The three nearest rows among all rows above each row, by straight-line distance, nearest first (none for the first four rows):
(in the rows, 128 means zero)
0: [143 102 138 127 143 132 126 133 136 140 142  99 142  70 149 127 120 130
 127 121 127 146 120 153 115 128  93  32 123 133 134 126 123 105 131 131
 154 126 146 129 116 143 126 120  61 172  39  64 112 124  18]
1: [ 23  70 144 131 110 138 134 147 131 122 130 121 130 134 130 120 108 135
 128 106 192 146 147 120 140 113 156  98 122 134 178 181  45 123 134 130
 160 123 123 143 131 140 109 134 125 150 129 130 144 167 137]
2: [142  97  93 102 150 143 101 121 135 120 182 112 133 118 115 127  78 121
 132 119 151 127 141 157 136 138 129 139 119 147 140 169 138 129 119 133
 133 123 118 108 154 124 125 142  97 167 124 101 128 143 148]
3: [136 132 143 127 126 149 136 141 153 116 116 154 131 185 116 133 115 128
 138 131 111  97  99 140 137 115 161 203 116 122 153 110 140 139 130 114
  62 113 167 126 190  79 129 119 124 140 126 170 145 139 225]
4: [ 88 103 122 125 125 112 137 101 136 125 125 119 186 215 170 119 129 141
 130 149 135 138 140 124 120 124 127 132 140 116 119 129  85 137 130 127
 140 138 108 122 125 124 146 143 174 164 111 108 160 167 123]  1 2 3
5: [174 113 135 157 140  92 118 135 119 147 172 107 120 133 140  87 136 106
 119 131 120 130  78 152 152 123 133 170 152 131 138 137 133 131 127 134
 148  99  82 116 156 112 118 164 111 140 112 178 136 132 232]  2 3 4
6: [140 141 116 102 135 117 112 110 103 116 176 121 127 138 131 124 102 128
 133 146 123 127  71 111 114 121 118 250 150 134 106 129 106 142 126 116
 152 126 131 129 138 137 139 118 170 160 115 161 128 136 255]  5 3 2
7: [155 121 112 133 115 128 142 143 131 132 124 128 109 117 120 131  72 130
 113 118 131 124 134 141 128 134 147  96 141 126 113 130 116 137 105 134
   2 115  88 168 110 139 133 123 110 158 131 209  68 137 107]  2 3 5
8: [132 142 149 138 122 125  88 146 108 124 141 125 137 120 136 102 121 126
 132 140  90 132 145 132 132 127  62 104  95 129  95 132 221 133 113 138
 197 120 134  93 107 128 105 138 147 154 113  96 157 139  92]  2 0 4
9: [231 121 154 121 141 121 138 130 121 189 136 114 127 118 131 113 111 142
 124 122 141 144  76 134 141 138 176 131 120 105 125 126 117 122 118 129
 117 121 131 120 144  76 127 171 119 159 125 187  55 121 123]  5 7 2
10: [139 129 133 137 132 118 136 154 128  90 121 132 122  51 161  81 133 112
 123 106  34  81 125 129 148 135 100 123 125 131 148 126 146 132 134 122
 131 121 134 111 136 118 120 130 100 158  89 112 135 139 141]  8 2 5
11: [113 141 178 142 123 146 141 135 166  85 137 135 111  36 135  74 113 121
 147 104 114 125 141 170 124 130 127 104 106 135 141 126 134 130 139 133
 111 116 112  81 136 111 127 133 117 159 121  65 135 114 144]  10 2 8
12: [136 124 146 138 122 209 120  87 138 125 125 124 120 119 137 157 110 138
 123 163 168 131 142 113 149 110 152  51 171 124  53 126 149 128 119 149
 191 136 137 121 115 127 132 108 122 172 114  86 131 133  69]  0 8 2
13: [ 84 139 140 166 132 121 131 177 125 141 128 132 132 116 130 119 116 119
 129 141 126 136 141 124 135 152 148  86 117 147 166 134   1 133 146 129
 130 127 125 177 148 174 114 125 120 173 121 121 146 136 101]  1 4 2
14: [122 129 126 119 123 156 172 106 107 121 132 115 131 133 158 118 127 153
 131 118 161 130 137 128 125 119 213 139 255 146 127 123 129 132 117 129
 135 122 105 131 115 102 119 137 124 156 137 110 124 165 123]  4 12 2
15: [113 114 138 133 134 108 136 107 132 115 128 125 131 121 133  78 130 125
 131 110 135 147 109 150 147 131 146 142 145 141 118 124 125 113 166 132
 133 144  66  94 135 161 121 121 131 158 125  70 130 116 154]  11 2 4
16: [106  94 155 148 120 136 135 129 108 116 110 136 114  91 136 116 115 139
 122 120 139  98 139 135 133 122 143  20  82 112 139 116 146 129 131 144
 140 106 178 133 127 146 121 114 110 164 110  55 151 123  32]  0 12 11
17: [127 113 130 140 131 181 146 117 122 128 128 126 126 131 110 122  96 124
 127 136 135 106 116  99 130 137 142  49 106 145 116 140 127 135 131 149
 142 147 130 160 139 173 122 132  59 157 132 116 110 118  67]  16 12 0
18: [169 126  71 135 162 142 112  81 125 102 144 123 142 169 161 140 123 109
 129 115 134 128 128 139 138 103 149 118 166 129 107 124 159 135 127 131
 127 121 124 136 134 127 125 141 155 158 126 136 133 169 131]  2 4 14
19: [140 164 112 138 133 121 133 134 108 115 131 136 130 169 130 119 119 109
 159 127 121 140 102 109 122 122 171 152 216  98 102 131 135 129 125 140
 135 144  81 133 134 120 140 142 201 143 179 141 146 171 160]  18 14 4
20: [124  83 133 143 132 148 133 131 192 135 134 127 134 124  94 114  88 131
 145 116 161 133 124 110 144 129 205 120 136 135 116 143 138 122 150 130
  91 126 129 125 147 126 118 124  51 159 130 146 115 138 137]  2 17 15
21: [110  81 149 164 121 141 158 122 135 124  78 123 115 118 120 115 132 124
 107 130 123 128 136 131 123 138 151 110  98 138 218 139  20 116 123 115
 108 111 129 128 147 136 130 151  57 160 127 140 160 112 140]  13 1 20
22: [184 132 104 111 126 129  61 140 117 132 170 105 109 134 132 131 116 128
 125 137 138 128 129 125 113 123 124 130 154 111  37  96 216 131 122 125
 176 127 134 129 115 124 123 112 207 165 144 121 140 111 120]  8 18 19
23: [134 128 163 136 127 129 120 145 148 129 108 110 125  60 117 104 154 128
 130 153  77  82 117 148 136 111  88 125  29 141 136 133 169 135 108 118
 127 111 173  98 140 133 136 127 138 158 113  92 166 137 152]  10 11 8
24: [110 129 138 132 134 124 124 190 131 107 124 127 120 133 135 118 128 122
 113 117  59 124 127 119 132 137  83 108  62 127 145 128 122 131 133 147
 132 118 122 125 159 115 106 147 108 154 111 183 128 124 134]  10 23 8
25: [199 117 128 153 125 134 167 143 175 125 123 124  97 106 137 141 112 121
 112 146 134 115 121 130 126 136 137  73 134 122 121 132 136 139 147 120
  38 125 120 132 126  94 128 128  46 154 111 167  60 131 112]  7 20 9
26: [130 139 158 111 120 149 123 148 148 121 119 146 124  94 133 114 137 131
 125 113 129 122 224 115 134 131  83 108 142 130 148 138 215 145 144 127
 114 146 127  86 112  82 128 132 111 179 126  70 137 143 144]  11 8 10
27: [ 65 118 111 145 113  90 146 132 128 118  78 134 173 229 149 141 110 118
 122 135 117 124 139 108 140 126 132 127 141  83 115 145 126 143 103 117
 100 110 106 106 131 125 134 124 197 146 139 144 164 181 141]  4 19 18
28: [ 89 130 151 142 125 133 144 126 165 125  65 127 113 128 121 115 125 133
 137 140 135 136 189 128 119 128 147   1  80 122 110 127 103 123 110 122
  94 116 124 134 126 149 122 141 110 177 124  75 135 122   1]  16 17 0
29: [134  83 140 124 131 217 128 147 193 122 115 125 133 135 112 141  94 140
 118 121 151 137 154 125 121 119 145 103 122 153 149 126 169 110 101 133
  70 127 124 108 131 104 113 127  83 156 157 123  74 132 171]  20 2 25
30: [124 128 149  88 126 133 101 123 145 125 109 134 125 124 120 110 131 126
 144 133 129 110 119 117 128 108  99 255 115 149 192 136 145 129 121  93
 152 116 134  67 123  91 130 124 138 147 139 141 145 122 255]  6 3 5
31: [108 130 125  91 137 136 144 125 119 128 132 120 125 126 205 133 133 164
 122 135 117 128 146 112 130 140 140  72 165 138 118 157 125 120 100 128
 123 101 124 137 108  54 117 133 126 159 148 132 108 165  80]  14 18 4
32: [116 123 122 154 130 109 117 134 114 139 117 119 127 121 149 148 127 144
 126 123 131 162 147 127 141 127 133  32  40 137 102 138 148 131 125 153
 197 113 118 132 128 186 148 127 115 173 111 138 131  93  27]  16 17 28
33: [138 130 167 144 130 132 141 127 124 132 129 121 103  86 121 119 158 145
 151 130  89 135 151 122 140 116 104 111 106 131  98 132 255 129 138 125
 152 116 128  88 109 148 130 135 106 153 126 123 136 116 141]  8 26 23
34: [190 156 146 121 120 162 125 150 134 157 111 129 103 112 129 107 163 140
 115 105 139 125 109 109 119 114 148 176 156 119 147 122 145 153 130 120
 168 112 119 130 113  99 105 135 115 168 135 157 135 118 196]  5 30 9
35: [133 130  93 137 113 137 128 176 127 108 133 155 129 163 123 160 120 112
 133 118 126 122 128 121 131 135  58 128 123 131 120 121 106 133  97 122
 145 123 165 169 142 121 121 172 141 156 141 245 135 115 143]  24 18 34
36: [123  87 112  89 146 144 129 111 159 114 152 140 124 127  78 123  43  99
 119 133 162 142 106 140 119 120 139 181 139 117 119 138 109 119 122 133
  51 137 122 142 141 141 137 112 136 164 111 154 105 122 181]  2 20 7
37: [123 104 135 142 125 210 132 141 155 111 109 148 115  67 138 125 129 114
 134 125 114 133 216 127 142 124  21 129 128 129 136 144 227 131 135 128
 144 122 146 113 122 127 109 153 108 176 128  91 144 120 139]  26 33 8
38: [170 108  58 138 117 135 132 140 120 138 124 130 117 163 142 120 146 121
 126 139 122  98 112 138 128 146 148 126 143  91  80 105 124 148 127 130
 148 112 130 155 146 127 132 134 141 157 141 187 143 150 138]  18 35 19
39: [123 143 114 140 108 146 156 129 144 142 121 143 121 125 159 140 120 147
 135 112 133 111 138  93 119 120 156  75 242 122  92 106 119 125 130 143
 155 145 123 159 141 132 138 103 125 157 116 121 133 134  90]  14 12 31
40: [133 159 124 176 111   8 124 145  96 134 126 103 120 137 114 110 171 119
 128 123 110 122 124 144 156 126 134 129 131 115 116 115 139 120 137 124
 137 116  56 119 142 119 116 124 176 159 124 131 153 119 141]  15 5 19
41: [137 133 151 129 131 140 134 136 125 148 118 112 111  45 169 125 124 142
 113 113 130 130 148 124 107 144 110   1 133 134 155 143 192 144 122 122
 173 129 132 135 113 134 123 132  88 187 128  80 131 136   1]  0 16 32
42: [139 160 114 133 120 130 146 146  69 140 126 118 128 127 144 121 135 111
 133 123 135 140 125  80 142 120 121 117 228 109  53  89 149 129 112 128
 195  90 108 133 147 133 115 119 197 145 128 132 145 141 168]  19 39 22
43: [117 101 123 154 135 143 118 143 137 132 140 107 131 125 123  82 120  95
 129 145 110 159 202 109 149 140 147 106 226 137  49 128 149 126 126 156
 235 103  70 133 100 136 133 104 133 133 157 105 125 118 140]  42 39 12
44: [189 127 123 126 124 160 127 133 124 145 169 117 111  93 131 137 109 131
 104 119 139 116 143 131 120 127 132  30 117 166 135 128 160 130 130 133
 125 121 122 121 144 137 114 128  44 151 139 132  97  86  31]  17 41 0
45: [213 126 133 106 144 123 140 133 115 113 122  80 133 124 131 106 145 165
 127 125 131 130 108 111 137 117 173  90 137 150 136 139 132 124 130 130
 127 126 112 116 114  89 121 146  58 176 126 133  37 103  90]  9 25 44
46: [243 127 118 161 123 153 157 143 148 136 128 106 113 114 170 119 120 136
 130 145 135 149 145 128 128 126 131   1 190 155 104 124 162 124 124 108
 162 118 124 138 118 113 133 120  61 160 117 137 147 120   1]  44 41 0
47: [ 41 122 136 147 116 120 129 139 129 127 134 133 125 105 132 123 129 118
 135 117 107 166 229 122 134 118 130 124 138 125 127 134 143 125 128 126
 170 124  69  76  67 124 131 132 137 163 135  74 148 153 138]  26 15 43
48: [129 125 152 144 119  51 134 144 144 101 134  84 111 106 154  67 112 129
 140 166  92 122 148 187 135 121 137 131 171 100 185 146 122 139 115 138
 154 144  65 101 138 140 145 123 121 166  97 116 145 142 143]  15 40 10
49: [246 187 139 138 111 143 112 157 141 162 122 127  78 127 141 140 147 151
 136  99  96 125  50 133 115 145 137 142 138 139 128 125 181 140 110 134
 137 108 134 135 134  99 115 149 132 165 127 144 120  99 142]  34 9 38
50: [187 150 122 132 122 112 126 150 128 145 114 148 124  98 132 119 118 124
 119 138 123  97 123 129 151 128 135 165 161  89 118  78 207 139 112 135
  76 120 117 125 136  39 138 134 115 168 148 141 136 163 215]  34 3 5
51: [ 51 123 163 144 130 212 130 136 104 105 133 157 128 110 113 131 132 130
 143 145 136 121 124  91 114 135  98 222 137 153 182 130 113 128 117 129
 159 127 145 123 138 126 137 109 110 170 119  85 119 133 223]  30 6 34
52: [143 137 129 141 122 142 134 137 133 160 119 116 121 117 115 163 131 150
 120 109 119 121 121 146 145 111  99  33  20 181 122 128 168 149 125 126
 155 105 173 132 121 115 120 162 131 157 132 129 143  99  70]  32 16 44
53: [240 147 123 153 122 147 151 154 119 126 124 127  66  97 143 117 150 138
 143 116 103 107 145  83 137 118 137 116 161 151 145 130 129 133 132 130
 151 122 116 123 112 111 135 145  67 187 117 131  98  96 169]  34 45 49
54: [123 131 136 124 117 139 135 168 113 101 113 126 121 129 155 115 131 125
 147 113  83  99 163 127 149 161 103   1 121 115 128 125 155 149 106 116
 138 119 119 122 119 132 116 136 119 177 129 120 136 144   1]  41 16 28
55: [135 134 115 155 130 147 134 135 118 134 115 130 131 113 125 118 111 118
 166 140 129 143 131  64 130 129 155 127 245 125 142 131 118 137 107 138
 216 123  69 122 154 112 132 128  79 146 126 123 139 138 154]  39 14 43
56: [110 181 120 137 121 153 131 146 106 171 111 128 126 133 147 138 181 164
 115 116 122 136 123  57 143 137 139 119 127 104 115 134 156 155 126 136
 219  93 122 123 148 110 114 135 115 151 130 125 138 134 155]  34 42 55
57: [139  79 122 122 140 131 146 124 137  85 146 118 121 116 132 104  71  82
 133 144 125 143 157 180 133 154 157 100 128 134 111 123 133 116 117 120
  52 112 127 132 132 133 145 125 126 155 112 140 130 122 139]  36 2 7
58: [133 123 149 153 135  27 109 133 129 105 112  84 136 127 168 126 134 110
 140 126 131 124 122 146 124 135 127  76 128 135 151 181  35 135 116 142
 143 142  94 127 126 126 133 140 114 161 125 122 149 119  55]  13 48 40
59: [120 144 133 173 133 136 132 128 126 128 106 133 110 124 101 113  99 133
 133 117 135 129 223 111 152 136 153 127 139 128 108 147 139 126 156 121
 116 115  75 137 114 128 110 125 126 172 167 115 144 122 162]  47 15 26
60: [119 126  84 127 120 119 121 145 124 130 123 100 115 127 177 107 117 131
 120 127 126 110 141 127 132 131 122  55 163 121 125 179 139 118  89 132
 137 118 109 119 114 110 116 154 114 169 127 120 126 182  72]  31 54 18
61: [ 82 122 131 139 128 119 154 145 134 119 121 129 124 106 124 117 144 120
 163 162 152 135 120 118 126 126 142 224 133 112 246 158  53 124 123 132
 126 130 108 117 169  99 129 132 108 161 127  80 129 133 255]  51 30 21
62: [ 25 120 128 128 129 122 148 117 107 109 129 126 136 130 108 103 135 134
 133 115 135 172 150 107 135 127 153 170 137 140 146 164 127 141 130 136
 177 138  94  60 116 141 134 119 142 161 134  52 146 126 187]  47 15 51
63: [134 138 110 142 137  60 140 113 130 133  72 136 142 132 183 131 157 184
 122 112 113 141 120 107 116 118 177  42 121 110 121 124 137 133 134 136
 138 111 131 124 118 104 107 129 125 143 138 117 136 152   9]  31 60 54
64: [168 121 132 154 156 123  81 138 128 132 201 115 134 125 128 119 110 113
 113 153 127 130 103 137 140 105 131 120 119 135 112 130 135 128 129 143
 125 124 137 137 127 157 147 126 131 154 130 177 150  82 148]  2 5 18
65: [138 123 130 139 129 144 127 147 123 152  79 137 124 137 160 110 155 119
 117 134 133  97 110 128 123 109 155  74  58 132 144 133 129 134 126 123
 159 122 195 156 144 129 130 146 113 175  96 116 177 134  85]  16 52 17
66: [134 133 185 146 145 141 148 140 128  98  57 119 138 111 120  61 125 117
 136 107 129 122 140 150 134 114 126 142 122 118 203 136 123 148 129 114
 148 134 149 112 127 121 121 148 125 159 137  47 153 131 136]  11 15 10
67: [150 125 137 110 125 145 138 133 132 127 119 135 148 123 124 129 150 123
 139 112 137 114 116 136 140 120 134 255 121 124 240 138 131 146 127 100
 114 126 117 119 135  33 134 135 128 183 127 128 126 134 255]  30 61 3
68: [145 119 141 134 128 191 114 135 136 121 120 146 136 142 128 129 116 124
 128 139 135  99 134 137 117 122 128 124 133 135   1  76 203 148 124 158
 166 138 180 136 132 133 110 138 122 156 145 122 138 123 156]  22 12 38
69: [144 130 120 147 139 151 138  73 126 151 124 131 138 132 150 132 130 135
 139 113 113 125 125 115 120 106 180 112 249 124 140 137 114 114 130 179
 179 116 131 148 140 131 134  90 128 140 127  95 117 123 147]  39 14 55
70: [117 131  95 142 138 137 129 165 136 110 178 115 112 108 137 111 134 117
 146 125 111 131 150  95 155 145 116  93 255 120 112 118 119 122  84 154
 154 108  88 139 155 117 132 116 112 145 129 188 117 135 149]  55 39 42
71: [176 125 137 133 156 210 109 143 141 114 117 125 127 126 139 120 129 125
 126 143 112  86  64 119 131 112 166 133 138 141 127 120 144 169 122 144
 148 128 202 157 167 139 113 131 106 171 141 190 120 130 164]  34 38 64
72: [132 121 150 103 135 149 123 160 118 134  92 140 111 134 131 108 161 132
 117 139 108 105 114 122 125 125 129 225 116  88 178 133 145 127  96  99
 110 129 138 126 121  35 110 113 111 155 116 118 122 158 252]  67 30 3
73: [165 112  67 149 125 150 107 139 107 125 128 122 120 140 135 130 122 108
 132 135 126 121 102 128 143 122 134 140 114 121 123 145  86 122 131 127
 134 120 186 145 163 115 123 134 125 158 117 240 138 141 162]  38 35 71
74: [144 131 132 127 119  91  80 138  93 114 153 135 108 120 128 103 124 114
 137 114  60 114  64 121 129 126  99 113 124 145 187 119 115 138 117 133
 178 122 125 145 129 114 112 150 107 158  91 152 139 108 142]  24 10 64
75: [116 124 130 162 122 127 122 135 138 125 128 126 112 132 136 132 136 105
 127 109 129 129 122 128 127 134 174 101 129  81  65  76 101 127 134 143
 137 136 134 180 172 171 136 118 151 159 132 133 187 114 135]  38 39 64
76: [128 138 124 131 119 206 151 136 148 105  88 108 122 112 150 115 133 114
 129  96 108 102 125 130 112 133 138 144 210 126 145 127  95 118 109 169
 134 135 152 161 117 131 131  86 120 154 138 113 133 111 144]  69 39 14
77: [146 120 143 144 121  77 130 144 129 147 118 133 133 144 153 125 121 114
 139 147 119 104 129 146 139 146 141 130  31 129 192 137  94 122 132 120
  47 126 115 129 150 114 126 188 118 169 128 206 134 132 134]  24 21 73
78: [136 123 121 132 137  77  76 154 151 113 156 110 135 128 116 146 140 124
 147 141  99 119 128 179 148 112 126 151  33 143 161 135 148 126 133 120
 112 117 138  64 128 125 138 143 114 157 116 108 109 125 207]  23 2 24
79: [ 60 122 122 143 107 131 163 144 150 140  68 133 141 160 134 108 120 130
 130 127 133 122 130 114 127 129 148 146 148 113 250 171  20 125 128 118
 104 134 129 139 140 139 134 124  84 166 134 136 136 132 149]  21 1 13
80: [171 166 126 122 122 141  75 133 119 132 152 143 109 130 125 131 116 139
 125 140 112 125 126 119 121 112 127 123 157 117  73 118 250 133 125 134
 180 131 136 128  87 124 111 153 210 164 130 114 129 138 138]  22 8 68
81: [214 107 145 145 116 161 150 130 146 102 116 130 104  49 133  57 118 124
 143 115  64  77 143 134 136 122 115 138 141 121 140 115 136 128 115 145
 158 105 142 124 143 131 123 125 115 164 125 114 128 126 147]  10 53 11
82: [138 149  52 106 119 121 125 115  97 136 137 117 117  93 194 133 127 132
 129 109 110 131 131 118 117 122  71  24 177 136 145 122 115 138  69 135
 160 107 121 107 103 127 123 133 119 181 106 131 132 134   8]  60 54 41
83: [ 45  92  97 132 117 127 118 130 140 126 146 122 124 159 132 115 120 143
 137 133 148 141 134 119 120 138 148 123 141 131 247 182   1 121 122 126
 130  99 122 122 131 127 140 146 117 164 128 128 128 124 159]  79 1 21
84: [ 70 132 109 175 129  68 151 169 144 121 113 128 123 133 130 117 132 128
 140 147 119 111 121 130 125 199 132  62 118 134 139 138  75 125 145 127
  87 127 112 138 118 124 110 124 122 167 131 127 130 114  48]  13 58 28
85: [120 134 153 117 136 218 108 150 137 123 166 130  93 125  77 135  88  88
 138 117 125 113 135 119 143 128  87 213 132 127 134 123 141 128 123 139
 150 108 122 129 151 139 135 128 107 152 129 115 146 133 252]  51 30 6
86: [205 122 133 130 136  67 139 133 109 130 174 116 138 132 131 103 128 144
 139  98 128 136  77 115 129 131 141 196 144 128 136 119 121 107 125 120
 138 125  86 124 147 120 119 146 130 143 127 183 136 131 229]  5 6 34
87: [147 135 123 101 117 134 129 131 132 132 140 124 143 178 149 174 165 166
 138 119 111 127 128 108 138 118 137 119 146 140 124 145 140 132  73 107
 139 112 119 137 137  64 130 162 140 163 123 169 127 136 155]  31 18 38
88: [ 88 123 128 157 131 119 123 104 111 168 117 131 124 127 135 159 101 141
 120 118 127 152 132 121 139 121 132  54  40 140 107 107 138 138 124 123
 203 113 126 128 140 208 121 130 134 177 124 116 133  80  28]  32 52 16
89: [142 125 126 154 154 146 143 123 138 121 117 123 125 126 126 122 119 107
 129 131  98 102  91 107 130 150 206 115 147 123  76  87 135 113 121 135
 139 109 161 166 183 108 112 141 120 163 144 129 168 136 148]  75 38 71
